Below is a small trained network, with its code and all its weights. Each question gives an input and a target symbol and asks what happens when units are switched off, that is, made to give their printed mean instead of their output.

import numpy as np


def w(rows, s, z=0):
    codes = np.array(rows[::2]) - 128.0
    scale = np.full(codes.shape[1], s)
    scale[-1] = z or s
    return codes * scale


def f(y):
    return np.maximum(y, 0)


def softmax(a):
    e = np.exp(a - a.max(-1, keepdims=True))
    return e / e.sum(-1, keepdims=True)


def log_softmax(a):
    a = a - a.max(-1, keepdims=True)
    return a - np.log(np.exp(a).sum(-1, keepdims=True))


def net(x, mask):
    ids = ['Ψαβεζλμ'.index(c) for c in x.split()]
    T = len(ids)
    res = E[ids] + P[:T]
    u = 0
    for l in range(2):
        r = res
        for j in range(2):
            rows = slice(2 * j, 2 * j + 2)
            q, k, v = (r @ M[l][rows].T for M in (Q, K, V))
            z = softmax(np.where(np.tri(T) > 0, q @ k.T / 2**0.5, -1e9)) @ v
            o = O[l][rows]
            res = res + np.where(mask[u + j], z, o[:, -1]) @ o[:, :-1]
        u += 2
        y = f(res @ A[l][:, :-1].T + A[l][:, -1])
        res = res + np.where(mask[u : u + 8], y, B[l][:, -1]) @ B[l][:, :-1]
        u += 8
    return log_softmax(res[-1] @ U[:, :-1].T + U[:, -1])


Q, K, V, O, A, B = {}, {}, {}, {}, {}, {}
E = w([
[2,103,116,17],'Ψ',
[101,185,156,175],'α',
[117,175,143,174],'β',
[203,53,197,126],'ε',
[120,175,138,168],'ζ',
[167,117,58,55],'λ',
[120,168,140,158],'μ',
],0.0081)
P = w([
[108,1,28,159],'0',
[208,155,139,43],'1',
[151,153,171,99],'2',
[107,137,182,124],'3',
[72,141,189,125],'4',
[46,138,171,113],'5',
],0.0056)
Q[0] = w([
[30,82,135,196],'0.h1',
[80,98,120,1],'0.h1',
[97,189,100,47],'0.h2',
[66,172,41,72],'0.h2',
],0.007)
K[0] = w([
[154,136,237,168],'0.h1',
[84,210,154,3],'0.h1',
[64,124,105,36],'0.h2',
[59,227,134,11],'0.h2',
],0.0073)
V[0] = w([
[142,171,221,108],'0.h1',
[167,176,216,130],'0.h1',
[17,113,67,85],'0.h2',
[253,149,204,185],'0.h2',
],0.0054)
O[0] = w([
[44,153,94,97,59],'0.h1',
[71,160,68,93,1],'0.h1',
[148,91,245,176,114],'0.h2',
[106,175,1,84,110],'0.h2',
],0.0067,0.0006)
A[0] = w([
[76,147,148,158,172],'0.n1',
[112,215,54,109,138],'0.n2',
[126,185,2,88,14],'0.n3',
[145,92,169,200,247],'0.n4',
[163,189,174,171,248],'0.n5',
[239,91,97,102,187],'0.n6',
[83,138,165,164,174],'0.n7',
[138,91,139,151,127],'0.n8',
],0.009,0.0016)
B[0] = w([
[174,166,192,153,164],'0.n1',
[226,147,208,176,156],'0.n2',
[241,92,196,167,151],'0.n3',
[216,148,174,130,217],'0.n4',
[195,185,163,156,174],'0.n5',
[255,119,94,114,255],'0.n6',
[157,150,190,133,175],'0.n7',
[154,135,145,134,166],'0.n8',
],0.0092,0.0038)
Q[1] = w([
[139,234,178,177],'1.h1',
[99,65,63,92],'1.h1',
[87,109,49,157],'1.h2',
[254,169,246,93],'1.h2',
],0.0072)
K[1] = w([
[73,198,185,174],'1.h1',
[140,78,93,96],'1.h1',
[166,136,73,138],'1.h2',
[88,88,255,115],'1.h2',
],0.0099)
V[1] = w([
[187,85,97,20],'1.h1',
[69,151,148,205],'1.h1',
[178,118,113,101],'1.h2',
[43,3,194,15],'1.h2',
],0.0053)
O[1] = w([
[33,129,103,106,243],'1.h1',
[196,140,131,155,4],'1.h1',
[87,69,140,115,204],'1.h2',
[115,254,34,178,129],'1.h2',
],0.0067,0.0039)
A[1] = w([
[88,117,136,83,153],'1.n1',
[126,128,127,130,122],'1.n2',
[149,105,149,143,96],'1.n3',
[7,164,85,115,171],'1.n4',
[36,114,102,97,227],'1.n5',
[149,110,133,131,2],'1.n6',
[78,114,138,72,158],'1.n7',
[145,119,134,123,7],'1.n8',
],0.014,0.0028)
B[1] = w([
[54,158,146,108,208],'1.n1',
[127,128,128,129,128],'1.n2',
[154,123,139,123,252],'1.n3',
[235,233,97,110,202],'1.n4',
[155,45,45,246,216],'1.n5',
[147,118,110,150,181],'1.n6',
[55,155,144,104,227],'1.n7',
[141,116,96,146,163],'1.n8',
],0.013,0.0036)
U = w([
[197,94,139,140,187],'Ψ',
[79,162,193,2,175],'α',
[57,82,133,167,153],'β',
[119,144,60,186,171],'ε',
[125,134,117,125,1],'ζ',
[131,157,99,129,63],'λ',
[125,139,110,121,33],'μ',
],0.0098,0.0047)

Each question gives the input, a string of symbols that net reads in full, and the target symbol t.
The units are the heads (2 rows each of Q, K, V and O) and the neurons (one row each of A and B). Each row of codes is followed by its name. A weight is (code - 128) times the scale printed after its matrix; where a second scale follows, it is the last column's (O, A, B and U).
mask holds one flag per unit, layer by layer, with each layer's heads first. A switched-off unit (its flag False) gives its mean, the last column of its rows in O or B, instead of its output. The means were averaged over made-up inputs and are rounded, as every weight is.
A unit's drop is (log p(t) with every unit on - log p(t) with that unit switched off) / (log p(t) with every unit on - log p(t) with every unit switched off).
most important unit: the unit with the biggest drop
k most important neurons: the k neurons with the biggest drops, biggest first
top k neurons in layer l: the k neurons of layer l with the biggest drops, biggest first
which heads matter: for each layer, one digit per head in row order, 1 if its drop is at least 0.15 and else 0, layers parted by /
input μ ε ε β λ ε, target β: which heads matter	11 / 01
input ε λ ε ε α β, target Ψ: top 3 neurons in layer 0	[0.n2 0.n1 0.n3]
input λ ε λ, target α: most important unit	1.h1
input ε λ ε β ε, target β: which heads matter	11 / 11
input ε λ β ζ ζ λ, target α: 2 most important neurons	[0.n2 0.n3]
input ε ε α, target Ψ: which heads matter	01 / 11
input λ λ ε ε λ, target β: which heads matter	00 / 11
input ε β ε ε ε, target ε: top 2 neurons in layer 0	[0.n4 0.n6]
input ζ λ ε ε, target α: which heads matter	11 / 11
input λ ε α ζ λ ε, target α: which heads matter	11 / 01
input λ ε λ λ λ, target ε: 3 most important neurons	[1.n5 1.n4 0.n4]
input β ε ε ζ α, target Ψ: which heads matter	00 / 11
input ε ε λ Ψ, target ε: 3 most important neurons	[1.n5 1.n4 0.n6]
input ε λ ε Ψ ε, target ε: most important neuron	[0.n6]
input ε ε α ε Ψ λ, target ε: 4 most important neurons	[1.n5 1.n4 0.n6 0.n4]
input ε ε ε ε ζ, target Ψ: top 2 neurons in layer 0	[0.n2 0.n3]
input ζ λ ε λ λ, target β: 2 most important neurons	[1.n5 0.n4]
input ε ε Ψ, target ε: which heads matter	00 / 01
